Each row comes from the steps of one walk. Every step used is in the known rows, and no mark comes twice. Write the walk behind each row, first mark first.
Each row is shifted at random along 6 fixed directions that mean nothing.
Known rows
zemidez > mudu > nivo > debi > rufom > koreki > sopib > miza: [  96  -84  121  -20  -80  -56  179   23 -106  -37 -148  -10  -80    4
   33  -94   41 -106 -129   24 -147  -71 -167  -70 -200    7  103   40
  -88  185  -25   85   76   56  -50  224  127  -50    8   29  169    2
  233   16 -166 -165  162   50   36   44 -116  -79]
sopib > koreki > mudu > nivo > miza > rufom > debi: [  -3  -86 -186   77  -84   69  -45  229  -74  -48 -248  -55  -36  -54
  -76  321 -118 -157  -19   46   68    6  -45 -171  128  -39  -81   13
  -67  209   27    5   -6   47  178  -38  -19    7 -111  -10   33  -52
  100    9  -40  -14 -146    2  151  -81 -225   35]
parepe > koreki > sopib > mudu > nivo > rufom > debi > miza > konet: [  50  212 -247  103   15 -165 -167  439   79  -79 -101   42  -61 -136
   42  285  -66 -166   -2   36   84  -36  295 -164  120 -199 -113  133
  -28   95  118  -46  117 -140  231    2   69  104 -283 -197   75  -54
  -27  -50   29  -61 -320   89   23 -122  -55  234]
rufom > parepe > sopib > mudu > nivo > konet > debi > koreki: [  82  -72 -157  183   92  -38  -25  212  -95 -148 -107  179  258  -44
 -376  313  -38 -173  -63    1   31  128  -75 -156  -17   44 -104  130
 -257  209  -10  -85   36   13  276  120   87  188  -67   41   40   49
  180 -101  -56   17 -107  115   32   12 -241   -8]
koreki > mudu > nivo > miza: [ -23  109    4  -72  -65  -89   26  140   62 -220   39   16 -186 -102
  278   90 -179   -7   -8   36  -22  -83  221 -158   74 -149  -17   94
   16   72  161   -8   -7   75  -43   50  -44   36  -68 -106  -33  -96
  -40  -16   83 -155 -129  -36  125  -11   17  232]
koreki > sopib > miza > mudu > nivo: [ 132 -170  450   39  274  152  154  -92  -32  -75 -112   74  -96  -28
  283  -62 -124  147 -123   25    1 -238 -301  -28 -317   80   68  131
  210  394 -154  210  -36  -58   30  155   66 -128  164   17   49 -407
  -67  120 -341 -250  336  -53  249  254 -242 -162]
parepe > rufom > debi > koreki > mudu > nivo > miza > konet: [ -19 -156   50   81  149  -78  167  163  330  -30 -112 -252 -218   93
  163  -11   50   30  -66  126   -4 -360  -76 -197   45   35    0   79
  179   63  -63  228   65  -96  -35  131  296  -72 -122   13  196 -367
   48   55  -44 -173   11   65  187  -84 -101  128]
miza > konet > debi > koreki > mudu > nivo > rufom: [-138 -124 -163    1   38  167   93    1  231 -150  -50  -48 -179   83
  137   64 -110   13  -34   71  111 -108 -162 -157  192   -3   97   77
  155  123  -95  128  -47   -6   39   15  116  -61 -108  108   62 -140
  104   60   66    6 -109  -46  229  -17 -107  168]
sopib > rufom > parepe > koreki: [ 117  236  190  -40  146 -333 -182  252  169  -87   21  -85 -249   93
  314   56   20   64 -193   73  -54   47  381  -80  -74 -125  -55   70
 -239  -67   23   27   31 -317   30   -9  -84  246 -118 -214   90 -185
 -142   15  -57 -180 -159   26  -76  -31  192  293]
koreki > mudu > nivo > debi > miza > rufom: [  79  -69    7   71 -100 -166   57  395   42  -21 -283 -133 -106   54
  -43  181 -138 -199  -17   36  -29   66  129 -242   56 -121 -121   -3
 -106  140  -58  -22  102   61   34   75  143  -17 -100  -62   68  -48
   27 -106 -108 -218 -119   71   31 -155 -157   38]
sopib > rufom > koreki > mudu > nivo > konet > debi: [-141 -376 -301   30 -177  224  151 -157   20 -120 -157    0   47   95
 -182   56   76 -103  -48   57   70    1 -409  -95  242   85  108   -5
   24   90  -18   66 -135  137   43  139   72  -89   -9  228   49   48
  303   22   91  103  158  -69  146  -69 -267  -86]
miza > konet > rufom > parepe: [ -33  118  -26  -87  177  -99 -194  -24   93   33   23  -50 -321   52
  261   98   99   59  -46   51   88   26   28  113  174 -141   69   76
   57   21   46  134  -95 -297   62  -12   21   97   -2  -86   54 -229
   26  -24 -130  -25  -47   37   69  -15   47  231]
mudu > nivo > konet > rufom > parepe > koreki > sopib: [  95  149 -237   79  240  -43 -153  250 -126 -161  -59  229  129  -43
 -202  312  -65 -196 -102   30  116  196  121  -82   55 -132  -64  205
 -203  131   52 -174   17 -138  316  -76  -43  264 -143 -120   33   56
   89 -113  -82   37 -135  -68  -61   50  -61   87]
debi > rufom > parepe > koreki: [ 142  254  208  -16  422  -35 -148   99  111  -76  -37  -20 -128   16
  187  197  -64  107 -157   50   26   42  149   14 -180   11  -51  221
 -177  142  -69  168   86 -321  242  -38   10  182  -38 -134   22 -241
  -72   -1 -259  -94 -192   88   58   71   49  243]
nivo > konet > rufom > parepe: [-103 -199 -347   88   49 -103   34   24  130   30  -19 -165    6  158
 -266  162  132 -185   22  144   55   40 -156  -87  412  -67   95   16
   23    4   61   12  -99  -12   48  -49  171  156    2  126  147  -44
  254 -127   76  113  -54   78   26 -214 -126  136]
zemidez > mudu > nivo > miza: [ 137   59  102   76  101 -141    3  250 -178 -146  -40  150  122 -135
    7  303 -200 -220   -3    0   54   91  120  -99  -24 -123 -172  104
 -158  255   81  -88  -54   81  119  -12  -58  134  -25 -107  -59  -84
 -143  -64 -104 -148  -65   80   65   31 -159   18]
debi > miza > koreki > mudu: [ 115   -5  152  144  141  359  133   17 -210 -106 -303   21  272    6
 -182  161  -66  -49 -164   12   53  210 -331    0 -165  115   -9  132
 -146  271 -174  163   49  111  275  160  178 -246   45  -18  -86   43
  243  -37 -406  -43  196   33   30   58 -264 -198]
koreki > sopib > mudu > nivo > debi > miza > konet: [  22  -14 -164  153    5  118   74  163  -46  -90 -110   24  140   -1
 -170  303 -149 -192   19   76   58   81 -117 -190   42  -83  -24   44
   86  186  -26  -13  -95  100  135   63  169  -24   -2   -2  -14  -46
   84  -27  -67  -18  -69   20   38 -116 -203   21]
parepe > sopib > koreki > mudu > nivo > zemidez > miza > konet > debi > rufom: [  16  -18 -202  107   42   29   19  153    7 -110 -136   20  -55    9
   -6  123  -44 -141  -51    8  105  -29 -157 -137   55  -23   44  163
  -12  193  -68   73   52  -21  175   27  160  -10 -180   -6  136  -13
  124   28 -121   44 -125   24  184   -9 -158   72]
rufom > parepe > sopib > mudu: [   7 -107 -114  286  200 -194   17  239  226  -48   87 -172  -10  -12
  -22  122 -112   40  -48  154   53 -178   61 -280  133   10  117  183
  269  142   89   10    1  -54   37 -198  102  239  -18    0  268 -340
   41   -8  138  -79  -98  -93  139  -21  -25  187]
zemidez > miza > mudu > nivo > rufom > koreki > sopib > parepe: [ -25   69  104  -74   52   53   35    7  -42 -137  -25   19 -263  145
  223  -28  -18   39 -191   89  -87   -8  -82  -38  -56  -49  225   57
   23   50  -42   76  -49  -45  -24  105   23  -85   -4  -31   66 -124
  123  122  -84  -29   52 -102  108   40   57  138]
parepe > sopib > rufom > koreki > mudu > nivo > zemidez > miza: [  78  162   38   -4  233   72  -26   48  -57 -116    6  143 -150  -63
  301   49 -117   -6 -102    9   79 -122  -12    9  -67    2  111  240
   20  235   75  154  -16  -73  163  -94  -72    3  -91 -121  108 -218
  -56  107 -119   15  -26  -37  194  146  -26  163]
parepe > sopib > rufom > debi > konet > nivo: [ 128  111  316   -1  100 -188 -116  110  -27 -150  -44  158 -205   69
  283  186 -107   58 -248  -63   15   89   94  -26 -108  -68  -76   33
 -134  106 -109    2  -55 -278   82   31  -36  157   37 -176   15 -279
 -165   71 -165 -250  -67   38    9  161    3   60]
debi > koreki > mudu > nivo > miza > konet > rufom: [-249 -159 -315   32  -55  -10  235  -29  471  -99  103 -374 -298  191
  211 -166   40   14   -1  172   76 -299 -212 -257  420 -108  254   50
  403  -74   -1  167  -92   34 -222  -19  299  -13 -119  149  228 -215
  263   15  218  106  -65   -7  251 -250  -22  360]
nivo > konet > debi > rufom > parepe > koreki: [ -13  252 -144  -74  161  -36 -199   73  188 -144  -13    5 -186   -7
  141  203   -5   86 -115   52   51   53  204  -29   73  -61  -14  163
 -145  -15   89   94   61 -255  225  -22  -35  160 -151  -94   -6  -95
   19  -10    7   51 -333   55   57  -66   85  385]
zemidez > miza > koreki > mudu > nivo > debi: [ -83  204  102 -209  -61  347  -42 -109   37 -245  -32  158 -354  -15
  486  114 -290  232 -145    7   35   18    0  -49 -126  -41   50   42
  120  104   32  124 -169    1   42   29 -223 -192    7  -72 -173 -224
  -92  202   13  -33  -60 -215  222  115   63  245]
mudu > nivo > konet > debi: [ -12 -109   21  -15   42  -91  -34  -14  156  -84   24  102 -177   85
  135  103 -124   16  -98   39   70   20    2 -145   73  -66  -41  -40
   44   55   19   23 -205  -83  -14   11  -68   77   26   26   16 -245
 -147   45   78 -122    7  -68    9   19  -45  107]
mudu > nivo > debi > koreki: [-112   24  -90 -183 -264  128  117  -98   97 -248   22  -10 -162   63
  114  -33  -45   86  -60   -8 -137   43  -17 -155 -123   12   16  -26
 -147  -26   35   -5  -24  105  -66  310   92  -91  -10   38  -79  107
  300   29  160   -1  -96    7  116 -107   36  163]
mudu > nivo > zemidez > miza > koreki > sopib > rufom: [ -13 -223  -89   87  -66  116  275  -53    0  -76 -127 -149   -6  309
  -52 -161   40 -109 -191  111  -25  -51 -377 -216    8   39  226  -41
   41   81 -137   26 -139  150  -81   76  210 -123   12  101  178    3
  306  105  -36   52  237 -122   74  -93 -105  -72]
parepe > sopib > miza > koreki: [ 128  303  189  109   80 -101  -53  210  -24 -244    2   54  -22  102
  162  188 -195   23 -299   45    0  219  179 -222 -182 -145  -84  -34
 -153   -3   -5 -109 -141 -107  113  -56  -70   88  -37 -232  -37 -147
 -100  107 -101  -39  -87  -83 -131  -40   96  217]
rufom > koreki > mudu > nivo > konet: [-105 -159   21  -61   41  348  197 -195 -106 -247  -80  131   54   61
  -13  112   20  -26 -106   50   12   51 -288   71   60  135   89   58
  -68  101 -101  104  -86   52  110  252   34 -181   40   74 -147  -15
  142   30  -83    3  116  -30  118   48 -165 -110]
sopib > rufom > debi > koreki > mudu > nivo > konet: [ -83   25  -47  -59 -141  -86   -4  200   77 -146  -22   98 -187  -23
  217   72  -57  -88  -49   51  -25  -52  200  -78  149  -90   22    9
  -93    5  -20   29   24  -84   14  184  -42  -24 -190  -68  -22  -17
  -75   11  131 -150 -193   84   49  -55   24  121]
sopib > rufom > koreki > mudu: [  27  -18  -22  105  152  -34  -53  152  116   83  -29 -100  -87 -121
  198  -53  -32  -43  -31   57   81 -119   65    5   79  -12  131  159
   76  183   -8  205   80 -131   79  -52   46   -7 -147  -42  214 -123
   28  -44  -46 -147   21   38   56   35  -32   39]
zemidez > miza > nivo > debi > konet > rufom > parepe > koreki > mudu: [ -49  180   70 -126  -93   96   16   95  -17 -232 -196  -19 -249  132
  189  120   59   68 -232   24  -45  171  -50   17   46  -32   38  104
 -180  -65  -66  125   86  -82   67  168   11 -121  -97 -131  -60  -65
  137   57 -178  -31  -63  -50   98   -7   29  207]
mudu > nivo > zemidez > miza > konet > debi > rufom > koreki > sopib: [  95  243 -112   24  198 -273 -182  303  125   70   49   50 -316  -35
  212  -11  -39 -144 -104  -19   48  -87  240  -83  -13 -172   43  134
  -22   96   72   16   62 -210  104  -64   51  105 -264 -204  279 -136
  -17  -42  -42 -114 -143   17  -38   43   91  211]
debi > miza > konet > nivo > rufom > parepe > sopib > koreki: [  39  158   17   59  121 -141  -58  135  189 -200   92  -93 -168  141
  205  127  -59   91 -190   86  -34  -71  170 -192   25  -90   90   32
    1  -15   19  -20  -58 -164   52  -92   51  233  -47 -115  143 -192
   -8   49   17  -57 -243  -38   14  -40   91  334]
mudu > nivo > debi > miza > konet > rufom > koreki: [ -65 -224  -71    5   20  -77  184  -24  321    6  -43 -316 -237  227
   29 -129  187  -27  -92   94  -46 -211 -240 -152  118   18   96  -35
   89   -7  -30  132  -54  -41 -131  133  268   23  -38  110  265 -211
  306  -13    3  -14  116   82   82 -168 -135  127]
sopib > parepe > koreki > mudu > nivo > rufom: [ 139 -196  230  122  289  -84   96  238  -18 -156 -211   72   75   85
  -69  157  -98 -130 -119   81   17  -24  -35 -144 -100   57  -70  124
 -197  283 -191   41   94  -68  128   80   88   97  -59   13   88 -149
  -73   -1 -243 -234   21   46   65  130 -222  -93]
miza > nivo > konet > debi > rufom > koreki > mudu: [  46   75  139 -105   66   51 -105   25 -121  -53 -251  133 -209 -164
  209  -12  128   63 -149 -107   11   -8   13  220 -107   81   26  140
 -235  195  -18  225  257 -198  210  301   52 -207 -142 -128    6  -25
   98  -41 -281 -220   10  132   74  159 -120  -46]
parepe > koreki > mudu > nivo: [ 153   54  212  114  180 -103  -54  401  -80 -212  -60  175   64  -71
  104  242 -233 -171  -86  -13   62  136  195 -127 -128  -93 -208  198
 -208  214 -121  -96   36  -72  173    6 -103  131 -135 -189  -18  -97
 -191  -50 -177 -225    2  -66   65  153  -86  -70]
rufom > debi > koreki > sopib > miza: [ 109   93   25  -97 -166 -104   32  -19 -125  -19 -104   57  -79  -94
   74 -131   99    1 -110  -19 -164   -5   19  -30 -247  -56   60   42
 -174   75  130   89  134  -28    7  300  141  -68    4  -70  101  121
  294  -19 -102 -141   98   76  -78   -1   22   19]
miza > koreki > sopib > parepe > rufom: [ 147  312  -36  110  158 -362 -311  512  -50  -90  -66  115 -120  -70
  153  161 -151 -119 -130   28   56  202  556 -128  -47 -276 -102  140
 -218   48   60 -159  108 -278  202  -72  -36  191 -270 -293   77   24
 -165  -37  -32 -172 -265  -32 -109  -24  187  179]
mudu > nivo > konet > rufom > koreki > sopib > miza: [ 100  -49   81  215  202 -362  126  276  223   47  127 -128  -86  201
   15   31 -163 -258 -144  183  -37  -84   53 -329  104 -190  101  -45
  108   78  -78  -17 -170  -59 -138 -194   67  300  -24    5  338 -288
 -117  -11   11 -151   -7   26 -153  -79  -11  177]

Which walk is each row?
[-116  113 -114   -6  -17  178   52  -26   69 -172   26 -111 -216  111
  280    3    9  115 -166  117   57   12 -144  -47  172  -53  265  135
  187  -59  -25  147  -81  -74    7  -56   26  -54  -70  -38   81 -113
  161  109  -24   96  -22 -200  150  -16  118  243] : zemidez > miza > konet > rufom > parepe > sopib > koreki > mudu
[-171 -166 -294  177  -84   -6  231  151  134 -272  -34 -244   33  333
 -187  217  -26 -271  -90  209   84  127 -295 -343  429 -150   93  -10
   66  -74 -121  -80 -215  147  -88  -69  183  120  -80  117   73  -45
  234   30   67  211  -72  -55  120 -282 -153  210] : sopib > parepe > koreki > mudu > nivo > miza > konet > rufom
[ -39    9 -112  -24  186  154  -31    6  136 -206 -109 -104 -105  -42
  149  140    2  147  -61   83   52 -197  -14  -51   52   55   58  233
   46  149   95  141   84 -101  183    7   20   66  -75   -2   19 -192
  131   15  -45   75 -134  -41  319  -25 -110  264] : sopib > mudu > nivo > miza > rufom > parepe > koreki
[ -92  -52 -510   95   22  114  -10   65  115 -145 -128  -94   -6   40
 -253  321  -15    7  -20   94  102    9 -103 -214  298  -13   64  165
  153    9  172  -30  -10    6  248 -129  163  104  -33   65   78  -85
  347  -45  132  220 -203 -121  163 -196  -98  268] : nivo > konet > debi > miza > rufom > parepe > sopib
[-110  133 -133    0  -36  251    8  -14  -98 -279   31   84  -64   54
  152  119 -212    9 -127  100   19   92  -97 -124   33 -111  217   91
  135   64    3  -23 -179  113   45   -5  -36  -99  -14  -16  -75   14
  165  113   46  133  -38 -199  180  -18   48  166] : zemidez > mudu > nivo > miza > koreki > sopib > parepe
[-139   41  -68  -78  -14  119    2   31  148 -130  -24 -221 -332  125
  274  136  -96   69  -54  133  -26  -88   -3 -103  234  -79  169   36
  131   18   -8  118  -97   -5  -28  -54  -26    4  -16    4   16 -169
   90   39    3   14 -171  -95  246  -95   22  309] : sopib > koreki > mudu > nivo > miza > rufom > parepe
[  58   77  129   91  138 -253  -37  295  234  -55  -12  -93 -239   29
  228  -40  -59   97 -176  107  -32 -112  216 -184   -4  -63  104   87
   36   33  -66  100  101 -227  -37   14   52  155 -159 -119  248 -224
  -70    5  -66 -291 -142   -9  -76   81   95  188] : nivo > debi > konet > rufom > parepe > sopib > koreki > mudu
[   7  185   66   20  183 -244 -152  286   65 -215   53  178 -189   33
  268  188 -180 -111 -128   85  115  117  294  -95  182 -238   -1   96
 -107   60  -52  -44  -68 -250   61  -77 -172  257 -183 -140   -8 -162
 -296    4  -25 -106 -271   49  -14   34   46  276] : sopib > parepe > koreki > mudu > nivo > konet > rufom
[ 144   63  206 -105   43 -241 -144  188 -127  -46 -299  147 -302  -26
  221    9  242  -18 -210  -77   20  -34   18  100 -145  -18 -156   89
 -329  123   40  113  168 -281  137  270  -21  -40 -197 -229   95 -181
   15   54 -332 -208  105  115   28  165 -130  -38] : parepe > koreki > mudu > nivo > zemidez > miza > konet > rufom > debi
[  15    2  -57   73  -14 -109   28  273   73 -123 -154   29  -66  -37
  -23  236  -32  -65  -63   44    0  -55   40 -166   77  -60  -92   56
  -29   98  -23   12  102 -129  153  147  145   30 -147  -78   47 -135
   26   37  -37 -108 -211  136   53  -70 -130  100] : parepe > sopib > miza > mudu > nivo > rufom > debi > konet
[  17  157  165  -85   37  126   29  117   55 -135  -82  124 -156   21
  259  114 -164   38 -117   14  -13   56   59  -24 -106  -60  -39   44
  -22   59 -122  129  -32  -96   70  201   32 -166  -81 -118 -102 -122
 -134   54 -134 -158  -70   19   26   24   25  101] : zemidez > miza > koreki > mudu > nivo > debi > konet
[ -98   98 -266  -93 -248  -89  -52  124   62  -64  -78 -138 -307   60
   37  159  -23  -73   -5   52 -135   18   93 -147  144 -149   95  -10
  -29   -7  107  -18   47   37   -1   68  107   14  -37  -28   79   40
  270  -27   93   -8 -258   18  122 -193   32  293] : koreki > sopib > miza > nivo > debi > rufom > parepe
[ -47  -21 -187   86   36  217  169   15  296 -152   11 -152  -41   21
   23  109 -299   83   -9  147   -6 -194 -108 -373    8    1  138  148
  321  189   57  110  -59  174   11 -103  118   65   40  131  110 -204
  171   51  158   33 -164  -83  222  -98 -104  297] : parepe > koreki > sopib > mudu > nivo > debi > miza
[-102  -18   42   18  138  232  110 -211   46 -222   33   28 -214  120
  158  -25 -139  126 -180   64   34 -110 -358 -160  -42  126  242   89
   91  282  -96  140 -130   42    0   43   -6   11   44   70   73 -238
  217  184  -65   48  -64  -11  260  184 -158  120] : konet > rufom > debi > koreki > sopib > mudu > nivo > zemidez
[   8 -207  -63   32  -80 -194   41  179 -130  -77 -164   -9   35  127
 -227  101  220 -257  -63   60  -69  114  -82   -7  204  -56   -1   -8
 -316   44  -54  -78   35   -7   37  233   86  117  -70   15   88  143
  217 -149 -145  -94   69  111  -33  -52 -186 -108] : sopib > koreki > mudu > nivo > konet > rufom > parepe
[-195  -54 -314  -32  -14  236   83  -82  434 -236  -41 -294 -233  155
   92   70    7  211  -82  142   25 -212 -204 -246  245   38  145  150
  226  -19   85  149  -11   43   67  -62  109   18  -74  136   93 -211
  342   91  180  229 -173 -106  361 -172  -80  435] : konet > debi > miza > mudu > nivo > rufom > parepe > koreki
[-122   44 -235  175 -120 -137  127  339  339 -177   91 -314 -195  186
  -30  215 -198 -165 -102  150  -57  -28   48 -468  219 -120   50  -43
   83  -35  -23 -123  -89   96  -52 -168   78  191 -168   17  202 -172
  153   68  266   95 -357    2  116 -283   -8  389] : parepe > sopib > miza > mudu > nivo > debi > rufom > koreki
